Below is a small trained network, with its code and all its weights. Each question gives an input and a class and asks what happens when units are switched off, that is, made to give their printed mean instead of their output.

import numpy as np


def w(rows, s, z=0):
    codes = np.array(rows[::2]) - 128.0
    scale = np.full(codes.shape[1], s)
    scale[-1] = z or s
    return codes * scale


def f(y):
    return np.maximum(y, 0)


def log_softmax(a):
    a = a - a.max(-1, keepdims=True)
    return a - np.log(np.exp(a).sum(-1, keepdims=True))


def net(x, mask):
    res = np.array(x, float).reshape(1, 6) / 4 @ E
    y = f(res @ A[0][:, :-1].T + A[0][:, -1])
    res = res + np.where(mask, y, B[0][:, -1]) @ B[0][:, :-1]
    return log_softmax(res[-1] @ U[:, :-1].T + U[:, -1])


A, B = {}, {}
E = w([
[128,131,129],'x0',
[224,44,2],'x1',
[16,12,123],'x2',
[130,129,125],'x3',
[35,244,7],'x4',
[129,128,127],'x5',
],0.0068)
A[0] = w([
[63,55,141,139],'neuron 0',
[58,83,141,154],'neuron 1',
[152,162,137,85],'neuron 2',
[163,56,165,113],'neuron 3',
[176,188,168,109],'neuron 4',
[144,100,161,57],'neuron 5',
[70,191,155,78],'neuron 6',
[88,139,111,211],'neuron 7',
[142,106,135,160],'neuron 8',
[73,51,80,151],'neuron 9',
[131,118,60,187],'neuron 10',
[195,71,251,83],'neuron 11',
[164,107,151,74],'neuron 12',
[130,138,146,211],'neuron 13',
[165,161,120,85],'neuron 14',
[121,141,162,121],'neuron 15',
[186,83,60,117],'neuron 16',
[175,157,108,84],'neuron 17',
[107,147,181,112],'neuron 18',
[110,149,110,83],'neuron 19',
[175,79,83,181],'neuron 20',
[186,158,125,76],'neuron 21',
[119,129,125,255],'neuron 22',
[97,143,95,105],'neuron 23',
[74,116,147,206],'neuron 24',
[199,117,79,128],'neuron 25',
[85,101,117,69],'neuron 26',
[94,172,185,133],'neuron 27',
[154,84,138,95],'neuron 28',
[51,66,71,167],'neuron 29',
[160,122,143,184],'neuron 30',
[126,110,177,158],'neuron 31',
[35,111,95,96],'neuron 32',
[76,219,135,165],'neuron 33',
[94,154,135,172],'neuron 34',
[167,113,180,170],'neuron 35',
[98,137,43,93],'neuron 36',
[86,128,58,189],'neuron 37',
[169,171,143,88],'neuron 38',
[100,144,104,197],'neuron 39',
[218,191,170,92],'neuron 40',
[110,150,93,73],'neuron 41',
],0.016,0.0074)
B[0] = w([
[172,99,64,208],'neuron 0',
[190,106,54,200],'neuron 1',
[111,104,72,146],'neuron 2',
[82,187,83,206],'neuron 3',
[158,76,59,180],'neuron 4',
[61,155,92,152],'neuron 5',
[61,82,137,187],'neuron 6',
[154,147,144,190],'neuron 7',
[133,158,151,163],'neuron 8',
[150,122,84,212],'neuron 9',
[141,129,183,193],'neuron 10',
[48,183,96,250],'neuron 11',
[65,149,141,155],'neuron 12',
[223,146,162,177],'neuron 13',
[91,81,76,150],'neuron 14',
[140,59,145,155],'neuron 15',
[103,101,206,202],'neuron 16',
[113,88,91,154],'neuron 17',
[111,50,184,172],'neuron 18',
[23,159,111,145],'neuron 19',
[142,133,208,209],'neuron 20',
[90,104,76,157],'neuron 21',
[240,173,201,200],'neuron 22',
[107,142,112,160],'neuron 23',
[204,131,119,199],'neuron 24',
[135,96,165,190],'neuron 25',
[94,124,29,150],'neuron 26',
[141,48,170,193],'neuron 27',
[75,157,155,166],'neuron 28',
[139,132,116,221],'neuron 29',
[143,173,145,175],'neuron 30',
[130,171,166,181],'neuron 31',
[122,121,118,192],'neuron 32',
[155,136,126,222],'neuron 33',
[148,159,144,176],'neuron 34',
[121,201,102,198],'neuron 35',
[64,121,166,186],'neuron 36',
[132,164,158,206],'neuron 37',
[109,77,45,158],'neuron 38',
[137,171,176,182],'neuron 39',
[145,87,73,196],'neuron 40',
[1,151,100,152],'neuron 41',
],0.0056,0.013)
U = w([
[23,198,88,52],'0',
[182,173,111,228],'1',
[117,53,10,2],'2',
[96,68,175,106],'3',
[151,156,110,192],'4',
[183,194,112,120],'5',
],0.014,0.0051)

Each question gives the input, the list of numbers given to net, and the class t.
The units are the neurons (one row each of A and B). Each row of codes is followed by its name. A weight is (code - 128) times the scale printed after its matrix; where a second scale follows, it is the last column's (A, B and U).
mask holds one flag per neuron, in row order. A switched-off neuron (its flag False) gives its mean, the last column of its row in B, instead of its output. The means were averaged over made-up inputs and are rounded, as every weight is.
A unit's drop is (log p(t) with every unit on - log p(t) with that unit switched off) / (log p(t) with every unit on - log p(t) with every unit switched off).
The circuit of an input: a set's keep is (log p(t) with only the set's units on - log p(t) with every unit switched off) / (log p(t) with every unit on - log p(t) with every unit switched off). Starting from the 12 units with the biggest drops (on a tie, the unit counted first), units are removed one at a time, each time the one whose removal leaves the highest keep (on an exact tie, the one counted first), for as long as the keep stays at least 0.8.
units of the circuit, in order: the units of the circuit, biggest drop first
unit that matters most: the unit with the biggest drop
k most important neurons: the k neurons with the biggest drops, biggest first
drop of u: that unit's drop, to one decimal
input [-2,5,-7,4,8,4], class 0: units of the circuit, in order	(neuron 41; neuron 36)
input [3,-5,6,-5,3,3], class 2: units of the circuit, in order	(neuron 1; neuron 0)
input [-1,8,-1,2,-6,4], class 3: units of the circuit, in order	(neuron 16)
input [3,-3,6,1,-2,-1], class 2: 2 most important neurons	(neuron 0; neuron 1)
input [1,8,7,0,-4,-8], class 1: units of the circuit, in order	(neuron 20; neuron 6; neuron 27)
input [-2,-8,-6,7,-6,1], class 3: 4 most important neurons	(neuron 27; neuron 18; neuron 15; neuron 1)
input [-4,-1,2,-6,-7,-4], class 0: units of the circuit, in order	(neuron 11; neuron 3)
input [-1,1,8,-2,-8,-6], class 0: 2 most important neurons	(neuron 11; neuron 3)
input [-4,-8,-3,5,-2,-3], class 3: units of the circuit, in order	(neuron 27; neuron 18)
input [7,8,-1,4,-7,7], class 3: 3 most important neurons	(neuron 16; neuron 20; neuron 25)
input [-1,0,6,0,-6,1], class 0: units of the circuit, in order	(neuron 11; neuron 3)
input [-8,-2,3,-3,6,7], class 4: 3 most important neurons	(neuron 11; neuron 3; neuron 24)
input [-5,0,7,-2,-5,5], class 2: 2 most important neurons	(neuron 0; neuron 1)
input [5,0,7,-7,5,-4], class 2: units of the circuit, in order	(neuron 1)
input [-2,7,4,-6,3,-4], class 3: 2 most important neurons	(neuron 16; neuron 36)
input [-4,-2,4,-8,5,-4], class 5: 2 most important neurons	(neuron 11; neuron 24)
input [0,4,6,-6,5,-7], class 1: 2 most important neurons	(neuron 37; neuron 11)
input [4,-8,-4,8,-3,-4], class 3: drop of neuron 18	0.5
input [4,8,1,-4,2,6], class 3: drop of neuron 16	0.2
input [-6,8,-4,7,-8,-8], class 0: drop of neuron 11	0.3
input [-8,7,6,3,0,-1], class 4: unit that matters most	neuron 20
